Each row is followed by its class.
45 8 45 -25 9 -4 -6 -44 2 -4 17 8 19 -2 -42 23 -3 -6 31 -10 -8 -39 -2 -8 -38 11 31 -3 10 1 5 39 -26 19 => dumid
-11 -26 -19 4 39 -7 28 -30 -10 34 40 -6 35 23 24 -5 10 -2 -25 25 -31 -29 23 -26 -11 -8 44 63 17 37 21 -16 -11 26 => Pona
19 -6 20 19 -14 14 -8 -15 14 -6 4 6 8 -30 5 11 -7 9 13 -1 -36 -18 -14 -23 20 12 10 -33 4 -3 24 -18 -12 22 => dumid
-9 -16 53 -6 0 -25 -9 10 -20 -3 -25 7 -8 -22 72 -29 -9 -14 9 0 -22 -23 32 -28 14 4 -37 -15 -9 -50 45 -3 -34 55 => ribes
1 21 -22 24 -24 22 -9 -43 73 31 7 -5 0 -30 -16 30 26 19 10 9 23 24 -33 17 28 3 31 36 11 43 -7 9 -1 -14 => Bosir
-28 4 37 20 -14 22 14 21 -54 -6 27 6 4 -44 -49 -34 -41 7 -3 -40 -45 -54 -28 -35 -13 -26 26 -74 17 -11 13 21 -23 -14 => dumid
22 -29 26 -7 -13 -11 30 -80 1 32 -28 12 56 -21 11 -14 1 13 11 28 3 11 10 1 72 -14 -2 81 -27 2 52 -39 -10 30 => ribes
-5 -14 -5 24 -41 7 1 -33 39 7 53 -26 -25 8 9 15 -46 29 -5 -1 -30 5 -22 13 19 14 21 -6 28 24 13 15 3 12 => Pona
-36 19 -3 -15 39 -31 25 -12 -19 12 24 5 35 13 -22 -89 -42 -16 8 14 -7 10 8 5 -13 -5 20 61 -1 -35 3 -14 -26 18 => viza
58 2 30 -38 81 -29 21 -40 -20 22 30 31 -3 63 2 16 -14 -23 64 -53 41 35 40 26 16 -24 -7 39 0 -53 9 24 -7 34 => nila
-13 -15 -12 -1 -34 0 -25 10 28 -13 30 15 -30 -14 -10 -16 -25 -18 -22 -7 -25 -4 -53 21 -20 -17 17 -31 1 -7 -5 58 -18 -31 => nila
38 61 27 3 -34 -1 -11 -42 45 36 -3 19 32 14 3 -10 18 -7 27 18 39 22 19 24 51 0 17 114 3 11 11 -13 4 25 => Pid
39 72 51 36 -64 7 -27 -7 -10 25 -9 20 -1 -9 6 -5 15 6 8 -1 10 9 24 -60 33 1 14 19 22 33 12 -5 9 13 => Pid
-1 -28 17 -15 10 10 -4 -13 30 0 20 -24 28 11 -67 9 -41 0 43 -7 -4 6 -6 -11 -37 1 23 -27 -11 18 1 17 -8 0 => Bosir
22 -44 -2 -24 -10 -9 -18 -62 42 4 3 -7 -3 42 8 61 -22 -3 17 -26 53 28 9 41 12 -6 -47 32 1 -35 17 53 2 -9 => rop
-7 -49 27 -2 1 -34 -22 -22 25 12 22 0 13 -15 40 19 -34 -17 23 -36 14 -4 9 6 39 -37 -19 -21 15 -54 18 32 -1 52 => viza
37 65 35 12 -34 -25 -1 30 -17 14 6 35 -72 11 45 -22 10 -9 -15 -31 -16 -6 1 22 35 -27 17 35 4 -19 15 -7 -17 7 => ribes
26 -4 -20 -5 -38 -8 9 -42 18 -10 17 -5 18 -55 -47 -5 -21 19 19 -10 -1 -3 -38 38 3 -3 37 6 8 -25 1 17 -18 -5 => miz
44 51 40 -34 54 -19 -29 -40 46 17 -25 66 -70 21 29 19 25 -31 39 -43 38 -32 30 28 -51 -36 16 40 9 -45 21 44 -59 15 => ribes
4 27 59 -9 -32 0 33 -14 0 -7 19 -14 32 -8 -49 2 -22 12 19 12 -21 -5 30 31 53 -2 -21 32 -14 -4 4 -44 -12 42 => viza
11 10 28 16 6 -4 -15 20 5 -7 36 4 -55 12 -31 14 -35 3 24 -14 -19 40 -35 -3 10 26 14 -30 -13 -5 1 8 -7 3 => dadol
10 42 53 -2 39 -21 -59 -16 43 14 -17 31 19 13 21 -3 -14 -36 13 25 21 11 55 -34 -17 18 29 69 -1 -3 30 2 -11 44 => viza
-27 -63 23 -18 -14 7 -14 -28 18 -17 -23 -17 22 -10 2 58 -24 -2 -12 9 10 -34 24 22 27 -23 -74 -14 -17 -37 25 8 -2 25 => dadol
-16 -45 -27 -21 -27 30 49 -24 24 17 35 -14 37 77 -7 40 11 -10 -57 31 -4 -11 26 1 29 -18 -49 46 -5 39 -36 9 10 -6 => Nuf
10 -24 -3 -18 62 -47 18 -19 12 32 9 -1 50 14 45 -30 -8 -16 45 0 -12 11 22 -34 -3 -20 24 65 3 -16 35 -24 -29 81 => Bosir
-7 39 60 -5 62 -38 -59 28 52 2 -4 50 -68 18 41 17 43 -37 -18 -20 47 -15 28 -5 -30 -2 14 45 25 -11 18 43 -14 -21 => miz
15 -34 -21 9 8 -8 -4 14 -17 -8 5 10 7 -22 22 12 22 0 16 -15 -15 -7 -3 20 7 -4 12 -7 5 -9 26 -12 18 -2 => nila
-5 -8 -19 -27 -1 -24 29 -39 6 7 28 -2 65 -43 -27 -25 0 3 18 23 23 -5 -42 34 9 11 13 60 20 -11 -5 37 3 2 => Pid
27 -72 5 -36 53 -8 30 -69 32 4 23 -13 27 30 -20 55 -25 9 14 10 25 1 18 42 15 1 -13 16 -17 -12 21 -1 6 13 => Pona
24 0 14 7 0 -29 -9 -21 -2 -10 21 28 41 -27 -24 14 8 -22 10 -15 -5 -38 1 -5 -13 -49 5 22 52 -21 11 -12 -6 -3 => Pid
33 22 10 -2 -19 14 -20 -29 28 -16 -27 14 -37 11 -24 43 7 7 2 -23 26 -12 -10 67 14 3 -13 -3 -3 -16 0 0 18 -33 => dumid
-3 6 5 -31 108 -13 19 -13 -4 17 -1 58 -26 35 22 -14 -6 -38 18 -40 22 -26 13 -3 -55 -18 26 -6 13 -35 14 16 -19 13 => Pona
-30 -11 33 0 33 -61 -18 11 26 -28 -13 -19 44 -71 -57 -32 -32 -7 63 -24 15 30 -25 25 -9 -17 23 13 0 -45 5 -16 -11 33 => miz
36 21 45 7 38 -5 -18 11 14 13 31 11 -41 48 -3 -2 -11 -16 0 -13 31 -6 57 1 -16 -3 14 0 -5 -31 19 -1 -20 -12 => Pona
-30 72 -39 -21 65 -7 31 -7 30 37 28 23 -15 -36 15 -54 -26 15 53 -6 4 54 -73 10 -7 38 91 69 11 16 -17 59 -17 35 => ribes
-7 -106 -17 -18 3 -4 14 -38 -35 -7 -4 -22 40 17 20 19 -12 12 -21 25 -50 -21 6 8 16 -21 -13 10 -24 29 42 -25 17 13 => nila
-41 -26 -30 38 -65 20 5 10 -25 6 42 -51 59 0 -16 -34 18 -3 -27 43 -51 1 -28 -34 19 12 6 -10 14 55 -40 -30 24 -8 => Pid
-40 -45 7 -23 66 -30 -38 -8 37 -21 1 -18 4 36 -14 26 -43 -25 10 -24 57 27 18 12 -40 -32 -49 2 8 -52 0 38 -5 -18 => rop
-34 -43 -15 -21 23 -1 13 -63 25 4 16 27 33 -35 -18 -9 -22 -18 -2 5 -18 -31 -47 17 -6 -23 23 -5 9 -10 5 16 -19 8 => viza
31 26 43 42 -53 -11 -59 -10 31 -8 -7 15 33 -19 -26 5 -19 -22 -16 0 8 9 3 -70 0 -4 8 -16 26 -2 10 11 8 -18 => dumid
0 0 -2 4 -28 -52 -3 13 -8 -30 12 -28 -7 -68 -31 -10 -44 28 36 -38 -3 -10 -34 51 -14 -30 12 -17 54 -35 8 18 10 11 => Pir
29 -46 19 -12 -32 6 -16 -24 -14 -5 -23 -20 -27 21 16 13 14 10 -12 10 -10 -15 8 1 -1 -8 -15 -27 -43 6 29 -26 -26 3 => rop
-17 16 -34 -7 26 38 37 -54 -60 16 -23 63 1 -16 -25 -11 7 2 -22 -23 5 -55 -22 -28 -52 -15 42 -8 44 30 -1 26 7 -34 => Nuf
-3 -15 -25 -15 -2 25 32 -27 -10 18 50 6 21 0 -10 6 -7 10 -58 58 -29 -17 -36 7 28 17 25 54 -9 46 2 27 -3 -30 => Pid
13 12 53 -13 67 -48 -57 11 28 1 -25 50 -85 33 -11 -21 -4 -32 37 -38 48 7 -2 14 -54 -21 16 9 -20 -50 34 20 -34 -17 => dadol
0 11 -14 -17 15 1 -7 -14 22 -5 -37 -20 -4 -20 -41 4 18 39 7 16 33 -10 -2 27 -25 14 15 29 -24 22 10 9 0 -29 => dumid
-1 -18 -2 -7 24 38 7 -24 29 -5 -1 -31 5 12 -69 36 -12 7 14 31 25 46 2 35 10 38 -24 -16 -32 12 -30 -3 9 -30 => Pir
-14 32 -53 10 -9 11 -8 40 6 23 5 -20 -2 41 20 -7 22 -31 -34 3 4 27 -1 -29 -16 -10 8 -11 -5 24 -62 10 12 0 => Bosir
22 46 -9 -19 -44 -3 5 -20 12 -5 -10 54 -18 -17 -25 -28 35 -3 -10 -7 5 -31 -38 19 -36 -15 36 25 27 26 8 31 -2 -48 => nila
-19 -22 8 -26 27 8 -21 11 16 -11 -4 -25 -15 15 -18 17 -1 8 -7 6 27 -17 15 41 -30 -9 0 20 -27 1 16 12 -14 -25 => rop
28 41 37 13 64 -46 -12 -23 -12 -2 12 52 16 -44 -38 -18 -3 -20 44 -18 14 0 -6 1 -35 7 63 68 44 -26 24 -6 -20 21 => Nuf
-15 16 -41 -5 -13 12 1 4 -15 15 -52 -23 1 30 67 8 64 7 -28 7 -8 -49 45 13 -2 -11 -21 44 -8 21 -7 -27 6 35 => dumid
1 -3 36 34 -21 -62 -28 11 10 -11 21 -14 33 -35 1 5 28 5 16 -13 27 17 10 -15 18 -4 -12 55 55 -12 35 -16 14 -9 => rop
29 38 22 -22 35 -45 34 -19 -26 15 7 48 7 -14 41 -13 4 6 30 -22 12 14 11 28 43 3 7 102 25 -27 49 15 1 40 => nila
8 7 -18 -6 71 -27 -15 7 -7 -24 12 -8 7 -25 -44 -23 -12 1 41 -13 3 -3 -37 38 -50 19 59 -2 10 -26 -7 -8 5 -8 => dumid
49 19 -6 -19 7 -6 26 -63 -9 15 61 64 -18 -14 1 7 4 -5 -11 -16 -14 -50 -60 14 3 -35 53 15 59 0 5 34 -16 -19 => Pid
21 -4 -24 6 -22 -47 22 25 -33 2 24 -5 -33 -32 28 -33 -6 36 37 -25 -20 7 -39 12 18 14 21 3 11 -32 32 -1 -4 32 => dadol
-22 98 -15 35 -25 -18 -14 -17 -1 23 4 75 -18 -24 2 -10 16 -14 -9 -52 8 -14 -16 -48 -38 -15 38 39 100 21 -4 56 15 -29 => viza
2 -45 3 -14 -67 30 24 -35 -9 9 -8 -17 1 10 40 38 0 12 -26 3 -13 -33 20 29 55 -8 -58 -11 -18 -11 13 20 2 8 => ribes
30 0 5 -16 17 14 35 -27 -55 15 34 18 5 33 -30 9 -11 -1 5 -32 -16 -28 18 -1 -23 -31 22 29 6 -8 23 6 -35 -13 => rop
-36 -27 53 5 35 3 -30 -7 35 -3 27 16 -16 36 -34 23 9 -25 -38 14 -7 -35 19 -9 -12 -38 6 -3 5 38 4 -20 -1 -42 => viza
22 36 4 -6 -35 7 19 34 -18 13 -25 9 -16 -21 62 -29 42 19 -10 19 -21 -16 24 -41 20 40 19 8 -22 18 23 -16 -16 42 => miz
-5 -17 11 -12 28 -39 1 -27 8 15 -2 -16 36 4 25 -19 27 -1 8 19 17 8 25 -10 14 6 12 66 2 2 11 -16 -5 36 => miz
-6 4 54 12 -2 -7 -51 -39 -8 -5 -34 0 -36 16 -10 22 -39 6 8 -13 4 -10 10 31 11 -27 7 22 -6 -3 38 -30 9 20 => dadol
23 -29 -26 -7 -39 -8 14 -103 54 29 5 -2 25 4 -6 40 18 16 4 1 43 -7 0 33 6 7 -8 56 26 9 14 48 4 -9 => Pona
30 40 -37 -21 -1 10 57 -11 -44 20 36 26 -34 42 -12 -24 27 16 2 -18 -6 -29 -11 1 -14 -9 24 9 21 3 -14 -7 -10 -14 => dadol
25 -18 25 -20 8 -30 11 -3 -21 10 13 15 -7 -18 -5 -25 23 -7 -2 12 9 -18 -19 -19 5 -3 6 -10 -23 -25 16 10 -34 11 => dadol
14 3 30 15 -33 -23 -23 14 10 12 24 9 -48 17 89 -14 -24 -9 10 -20 13 28 4 0 64 17 -49 -10 15 -59 21 34 0 31 => Pid
9 10 18 -17 18 -4 -23 14 -25 15 -58 27 -66 44 47 22 59 -13 -4 -26 31 -34 38 19 -19 -24 -28 9 -21 6 12 11 3 -9 => Pid
24 -13 15 -16 16 0 44 -42 1 -13 -17 18 34 -27 -62 59 63 18 -21 0 10 -62 5 41 27 -51 -23 31 4 14 9 -52 1 -37 => dumid
-23 41 -14 -7 15 14 8 57 -24 3 17 -19 -33 60 9 -12 -19 -12 -8 -10 1 2 50 8 -8 -8 -41 3 -19 -47 -28 2 -21 21 => dadol
22 1 94 0 -9 -35 -46 -16 34 -11 -20 30 -25 -30 37 39 16 -18 39 -38 20 -20 15 23 23 18 -5 11 23 -32 46 22 1 39 => miz
-11 -10 -44 -26 15 -7 6 14 -15 15 17 -6 -7 38 39 -32 -29 0 -22 31 -11 5 2 -7 -42 52 33 61 -11 16 4 61 -3 22 => Nuf
21 29 24 22 -32 -18 14 0 -38 5 -10 21 -22 -67 37 1 15 14 -1 -26 7 -6 -15 -19 48 -1 -13 -38 49 -18 13 8 11 19 => Pir
42 74 -5 12 43 3 0 -38 -33 19 -3 53 -22 -11 -46 16 20 -4 17 -28 36 16 13 -20 -25 12 38 5 24 -4 -15 13 -2 -30 => viza
